Below is a small trained network, with its code and all its weights. Each question gives an input and a class and asks what happens when units are switched off, that is, made to give their printed mean instead of their output.

import numpy as np


def w(rows, s, z=0):
    codes = np.array(rows[::2]) - 128.0
    scale = np.full(codes.shape[1], s)
    scale[-1] = z or s
    return codes * scale


def norm(h):
    return h / np.sqrt((h * h).mean(-1, keepdims=True) + 1e-5)


def f(y):
    return np.maximum(y, 0)


def log_softmax(a):
    a = a - a.max(-1, keepdims=True)
    return a - np.log(np.exp(a).sum(-1, keepdims=True))


def net(x, mask):
    res = np.array(x, float).reshape(1, 3) / 4 @ E
    u = 0
    for l in range(3):
        y = f(norm(res) @ A[l][:, :-1].T + A[l][:, -1])
        res = res + np.where(mask[u : u + 8], y, B[l][:, -1]) @ B[l][:, :-1]
        u += 8
    return log_softmax(norm(res)[-1] @ U[:, :-1].T + U[:, -1])


A, B = {}, {}
E = w([
[28,145,196,188,86,27,58,187,56,144,132],'x0',
[185,47,35,112,198,87,68,27,158,221,22],'x1',
[50,73,99,55,204,124,103,143,134,2,35],'x2',
],0.006)
A[0] = w([
[132,139,158,22,82,172,160,125,232,135,128,110],'L0N1',
[96,88,131,149,85,76,91,185,34,125,151,154],'L0N2',
[116,134,104,118,108,93,231,182,106,19,183,163],'L0N3',
[82,102,93,2,128,130,94,101,113,57,150,97],'L0N4',
[80,80,140,75,204,55,155,154,182,24,102,129],'L0N5',
[46,194,126,129,132,62,39,64,104,50,104,59],'L0N6',
[95,82,166,28,125,97,127,166,63,77,28,32],'L0N7',
[163,190,141,79,178,11,92,108,99,160,67,5],'L0N8',
],0.0043,0.0017)
B[0] = w([
[91,179,118,246,30,121,175,87,142,153,98,217],'L0N1',
[179,132,255,139,162,127,127,173,177,200,155,222],'L0N2',
[177,154,129,93,190,184,107,129,67,168,116,251],'L0N3',
[114,53,157,166,142,141,150,108,114,170,95,217],'L0N4',
[80,93,123,100,148,106,143,238,163,131,64,254],'L0N5',
[136,160,119,83,47,154,82,130,128,195,142,204],'L0N6',
[120,181,77,36,65,167,122,56,153,160,200,216],'L0N7',
[80,150,102,169,104,42,172,52,88,88,104,189],'L0N8',
],0.0064,0.0038)
A[1] = w([
[152,99,129,116,179,103,120,103,233,18,138,3],'L1N1',
[160,122,69,112,161,78,121,2,150,156,110,82],'L1N2',
[91,131,65,67,168,218,231,145,170,55,65,171],'L1N3',
[144,211,249,236,74,88,95,23,46,143,152,145],'L1N4',
[254,228,77,158,177,148,145,81,125,87,150,96],'L1N5',
[114,69,126,171,134,22,96,72,159,152,59,158],'L1N6',
[151,96,74,103,77,87,106,175,194,66,210,25],'L1N7',
[143,190,95,172,82,126,117,83,114,181,113,95],'L1N8',
],0.0057,0.0016)
B[1] = w([
[127,103,85,163,142,93,108,109,119,96,128,150],'L1N1',
[131,128,145,92,160,133,70,209,142,199,248,227],'L1N2',
[245,174,180,242,157,182,153,159,42,151,92,245],'L1N3',
[139,70,104,164,151,205,174,103,129,101,54,254],'L1N4',
[55,186,94,2,89,109,116,122,136,79,135,206],'L1N5',
[161,115,61,146,133,87,168,72,141,74,155,222],'L1N6',
[67,182,87,128,126,147,153,124,74,122,142,128],'L1N7',
[79,160,107,141,176,97,79,174,185,97,158,197],'L1N8',
],0.0067,0.0069)
A[2] = w([
[174,126,104,166,199,124,67,80,92,154,124,43],'L2N1',
[193,72,73,187,155,53,87,104,61,195,103,46],'L2N2',
[82,116,170,35,139,111,17,195,116,79,158,34],'L2N3',
[179,136,97,61,131,171,201,137,126,61,103,122],'L2N4',
[95,188,128,100,2,156,182,63,124,48,208,6],'L2N5',
[86,115,187,47,102,120,131,135,111,98,135,15],'L2N6',
[174,120,123,46,119,113,118,79,198,159,213,88],'L2N7',
[72,113,69,26,116,3,56,84,142,126,82,106],'L2N8',
],0.0073,0.0017)
B[2] = w([
[43,189,130,124,34,43,84,150,158,71,146,217],'L2N1',
[89,88,93,99,86,106,155,88,143,54,164,253],'L2N2',
[164,161,46,73,131,103,104,94,189,109,215,170],'L2N3',
[64,94,151,141,90,37,121,59,148,134,175,223],'L2N4',
[123,33,64,147,129,22,106,90,143,86,75,216],'L2N5',
[101,119,50,56,197,129,82,116,116,111,108,150],'L2N6',
[115,127,155,64,175,176,85,183,100,142,82,215],'L2N7',
[212,161,255,226,141,216,193,141,70,184,78,222],'L2N8',
],0.0086,0.0066)
U = w([
[69,58,44,151,91,26,124,36,191,52,148,49],'0',
[163,140,254,190,145,228,182,139,29,142,76,254],'1',
[119,191,90,34,191,174,38,172,154,153,177,118],'2',
],0.012,0.00082)

Each question gives the input, the list of numbers given to net, and the class t.
The units are the neurons (one row each of A and B). Each row of codes is followed by its name. A weight is (code - 128) times the scale printed after its matrix; where a second scale follows, it is the last column's (A, B and U).
mask holds one flag per neuron, layer by layer. A switched-off neuron (its flag False) gives its mean, the last column of its row in B, instead of its output. The means were averaged over made-up inputs and are rounded, as every weight is.
A unit's drop is (log p(t) with every unit on - log p(t) with that unit switched off) / (log p(t) with every unit on - log p(t) with every unit switched off).
The circuit of an input: a set's keep is (log p(t) with only the set's units on - log p(t) with every unit switched off) / (log p(t) with every unit on - log p(t) with every unit switched off). Starting from the 12 units with the biggest drops (on a tie, the unit counted first), units are removed one at a time, each time the one whose removal leaves the highest keep (on an exact tie, the one counted first), for as long as the keep stays at least 0.8.
circuit, biggest first: the units of the circuit, biggest drop first
unit that matters most: the unit with the biggest drop
top k neurons: the k neurons with the biggest drops, biggest first
top k neurons in layer l: the k neurons of layer l with the biggest drops, biggest first
drop when u is switched off: that unit's drop, to one decimal
input [0,-7,-8], class 0: top 3 neurons : [L1N3, L2N5, L2N8]
input [-5,2,0], class 2: top 2 neurons : [L1N2, L0N5]
input [-8,1,-7], class 2: top 3 neurons in layer 1 : [L1N2, L1N6, L1N8]
input [-8,-2,1], class 1: unit that matters most : L1N3
input [-8,-8,0], class 0: top 3 neurons : [L1N5, L2N5, L2N4]
input [0,-2,-8], class 0: top 2 neurons : [L1N3, L0N5]
input [-2,1,-8], class 2: top 2 neurons in layer 2 : [L2N7, L2N8]
input [-7,-6,0], class 0: top 3 neurons : [L1N5, L2N5, L0N5]
input [0,8,-5], class 2: top 3 neurons : [L1N2, L2N7, L1N3]
input [-1,-8,-8], class 0: top 2 neurons : [L2N5, L1N3]
input [0,-5,5], class 1: top 2 neurons : [L1N3, L1N5]
input [-2,0,-7], class 0: top 3 neurons in layer 1 : [L1N2, L1N5, L1N4]
input [8,0,7], class 2: top 3 neurons : [L2N3, L2N6, L0N2]
input [-3,-8,-7], class 0: circuit, biggest first : [L2N5]
input [-7,-1,-8], class 0: drop when L2N5 is switched off : 2.0
input [-8,-6,3], class 1: drop when L1N3 is switched off : 7.3
input [-2,-8,-7], class 0: drop when L2N5 is switched off : 0.8
input [-3,-1,6], class 1: drop when L1N3 is switched off : 1.0
input [-4,1,-3], class 2: top 2 neurons in layer 1 : [L1N2, L1N8]
input [5,8,3], class 1: circuit, biggest first : [L2N8]
